Below are the code and all the weights of a small trained network. Each question names an input and a target symbol and asks about switching units off, where a switched-off unit gives its printed mean instead of its output.

import numpy as np


def w(rows, s, z=0):
    codes = np.array(rows[::2]) - 128.0
    scale = np.full(codes.shape[1], s)
    scale[-1] = z or s
    return codes * scale


def norm(h):
    return h / np.sqrt((h * h).mean(-1, keepdims=True) + 1e-5)


def f(y):
    return y / 2 * (1 + np.tanh(0.7978845608 * (y + 0.044715 * y**3)))


def softmax(a):
    e = np.exp(a - a.max(-1, keepdims=True))
    return e / e.sum(-1, keepdims=True)


def log_softmax(a):
    a = a - a.max(-1, keepdims=True)
    return a - np.log(np.exp(a).sum(-1, keepdims=True))


def net(x, mask):
    ids = ['ΔΠΣΩαγ'.index(c) for c in x.split()]
    T = len(ids)
    res = E[ids] + P[:T]
    u = 0
    for l in range(2):
        q, k, v = (norm(res) @ M[l].T for M in (Q, K, V))
        z = softmax(np.where(np.tri(T) > 0, q @ k.T / 3**0.5, -1e9)) @ v
        res = res + np.where(mask[u], z, O[l][:, -1]) @ O[l][:, :-1]
        u += 1
        y = f(norm(res) @ A[l][:, :-1].T + A[l][:, -1])
        res = res + np.where(mask[u : u + 4], y, B[l][:, -1]) @ B[l][:, :-1]
        u += 4
    return log_softmax(norm(res)[-1] @ U[:, :-1].T + U[:, -1])


Q, K, V, O, A, B = {}, {}, {}, {}, {}, {}
E = w([
[82,160,84,141,148,107],'Δ',
[131,113,138,154,153,155],'Π',
[91,105,70,139,97,102],'Σ',
[101,255,199,156,152,199],'Ω',
[83,142,64,86,156,221],'α',
[133,161,124,135,118,116],'γ',
],0.0044)
P = w([
[75,94,254,183,94,181],'0',
[99,171,188,174,156,142],'1',
[78,162,215,136,131,122],'2',
[75,149,222,92,91,88],'3',
[87,144,192,80,98,68],'4',
[112,150,165,123,150,100],'5',
[130,154,145,137,149,109],'6',
[155,187,134,121,123,107],'7',
[165,163,140,114,128,95],'8',
[178,147,126,129,135,108],'9',
[185,143,106,138,137,120],'10',
[191,132,93,137,134,119],'11',
[199,129,91,138,149,123],'12',
],0.0021)
Q[0] = w([
[228,196,92,241,189,144],'L0H0',
[125,85,233,113,130,114],'L0H0',
[161,157,182,245,253,130],'L0H0',
],0.004)
K[0] = w([
[253,88,15,163,144,142],'L0H0',
[47,129,106,4,97,92],'L0H0',
[231,157,4,92,163,58],'L0H0',
],0.0035)
V[0] = w([
[137,23,188,176,167,121],'L0H0',
[117,141,109,111,5,42],'L0H0',
[178,208,184,94,32,123],'L0H0',
],0.0028)
O[0] = w([
[176,162,168,86,254,69,156],'L0H0',
[144,190,138,168,162,217,7],'L0H0',
[122,220,20,202,147,152,126],'L0H0',
],0.0031,0.0019)
A[0] = w([
[146,65,194,49,174,185,143],'L0N0',
[83,221,10,145,28,108,156],'L0N1',
[230,70,90,225,185,231,197],'L0N2',
[252,161,149,54,182,70,1],'L0N3',
],0.0023,0.00061)
B[0] = w([
[134,145,62,75,62,245,175],'L0N0',
[119,40,176,35,126,156,254],'L0N1',
[107,163,122,42,64,67,239],'L0N2',
[132,55,179,36,250,125,144],'L0N3',
],0.0025,0.00075)
Q[1] = w([
[17,101,108,227,117,231],'L1H0',
[70,175,148,252,89,243],'L1H0',
[157,160,164,51,117,73],'L1H0',
],0.004)
K[1] = w([
[31,122,227,128,174,124],'L1H0',
[38,180,246,176,171,120],'L1H0',
[166,131,3,140,69,197],'L1H0',
],0.0032)
V[1] = w([
[118,99,219,147,213,163],'L1H0',
[69,236,139,113,126,176],'L1H0',
[208,88,87,67,215,251],'L1H0',
],0.002)
O[1] = w([
[177,92,49,142,30,123,234],'L1H0',
[99,25,70,54,175,91,223],'L1H0',
[2,197,78,116,99,127,7],'L1H0',
],0.0026,0.0014)
A[1] = w([
[233,137,131,131,65,196,1],'L1N0',
[183,146,172,239,88,104,21],'L1N1',
[147,87,134,113,2,131,203],'L1N2',
[89,127,26,115,157,76,216],'L1N3',
],0.0035,0.00088)
B[1] = w([
[4,191,152,188,189,39,120],'L1N0',
[118,149,69,19,52,62,167],'L1N1',
[128,189,16,97,198,144,201],'L1N2',
[59,121,114,31,14,129,254],'L1N3',
],0.0031,0.00097)
U = w([
[174,17,198,141,158,127,210],'Δ',
[128,175,98,110,62,23,102],'Π',
[141,101,94,164,107,140,22],'Σ',
[102,210,183,164,127,178,225],'Ω',
[116,141,80,138,179,116,6],'α',
[99,113,64,74,119,254,174],'γ',
],0.006,0.0021)

Each question gives the input, a string of symbols that net reads in full, and the target symbol t.
The units are the heads (3 rows each of Q, K, V and O) and the neurons (one row each of A and B). Each row of codes is followed by its name. A weight is (code - 128) times the scale printed after its matrix; where a second scale follows, it is the last column's (O, A, B and U).
mask holds one flag per unit, layer by layer, with each layer's heads first. A switched-off unit (its flag False) gives its mean, the last column of its rows in O or B, instead of its output. The means were averaged over made-up inputs and are rounded, as every weight is.
A unit's drop is (log p(t) with every unit on - log p(t) with that unit switched off) / (log p(t) with every unit on - log p(t) with every unit switched off).
The circuit of an input: a set's keep is (log p(t) with only the set's units on - log p(t) with every unit switched off) / (log p(t) with every unit on - log p(t) with every unit switched off). Starting from all 10 units, units are removed one at a time, each time the one whose removal leaves the highest keep (on an exact tie, the one counted first), for as long as the keep stays at least 0.8.
units of the circuit, in order: the units of the circuit, biggest drop first
unit that matters most: the unit with the biggest drop
k most important neurons: the k neurons with the biggest drops, biggest first
top k neurons in layer l: the k neurons of layer l with the biggest drops, biggest first
drop when u is switched off: that unit's drop, to one decimal
input γ Π α Π Σ Δ Π Δ Σ Π Σ Δ γ, target Δ: units of the circuit, in order => [L0N3, L1N2, L1H0]
input α Δ γ Σ, target γ: top 2 neurons in layer 1 => [L1N2, L1N0]
input Π Π γ α Δ Π α Π, target γ: units of the circuit, in order => [L1H0, L0N0, L0H0, L1N2]
input γ Δ Δ Π Π α Π α Π, target γ: top neuron in layer 1 => [L1N2]
input Π Δ Π Π Π γ Π Δ Π Σ Δ Σ Π, target Ω: top 2 neurons in layer 0 => [L0N2, L0N0]
input α Π Π α Π Σ Π, target Ω: units of the circuit, in order => [L0H0, L0N0, L1H0, L1N0]
input γ α γ Σ γ γ Δ Σ Π γ Π γ Π, target Π: 3 most important neurons => [L0N2, L0N1, L1N0]
input Δ γ Π γ Δ Π, target Π: units of the circuit, in order => [L0H0, L0N2, L0N1, L1N1]
input Π Π Δ Π, target α: 2 most important neurons => [L1N2, L0N0]
input Δ Π Π α Π Σ Δ Π Δ Π, target α: 4 most important neurons => [L0N0, L1N2, L1N0, L1N3]
input Ω Π α γ Π Π Π Π Π Σ γ, target Δ: top 2 neurons in layer 0 => [L0N3, L0N1]
input γ Π α γ Δ γ Ω Δ α α γ α γ, target γ: top 2 neurons in layer 0 => [L0N1, L0N2]
input Δ Ω Ω Π Σ Σ γ Δ, target γ: top 2 neurons in layer 0 => [L0N1, L0N2]
input γ γ Σ, target γ: unit that matters most => L0H0
input Σ Δ Δ, target Δ: drop when L0H0 is switched off => 0.1
input Ω γ α Π Π α Ω γ α γ, target γ: drop when L0N0 is switched off => -0.1
input Σ γ γ Π Ω α γ Ω γ γ Δ, target γ: drop when L0N1 is switched off => 0.3
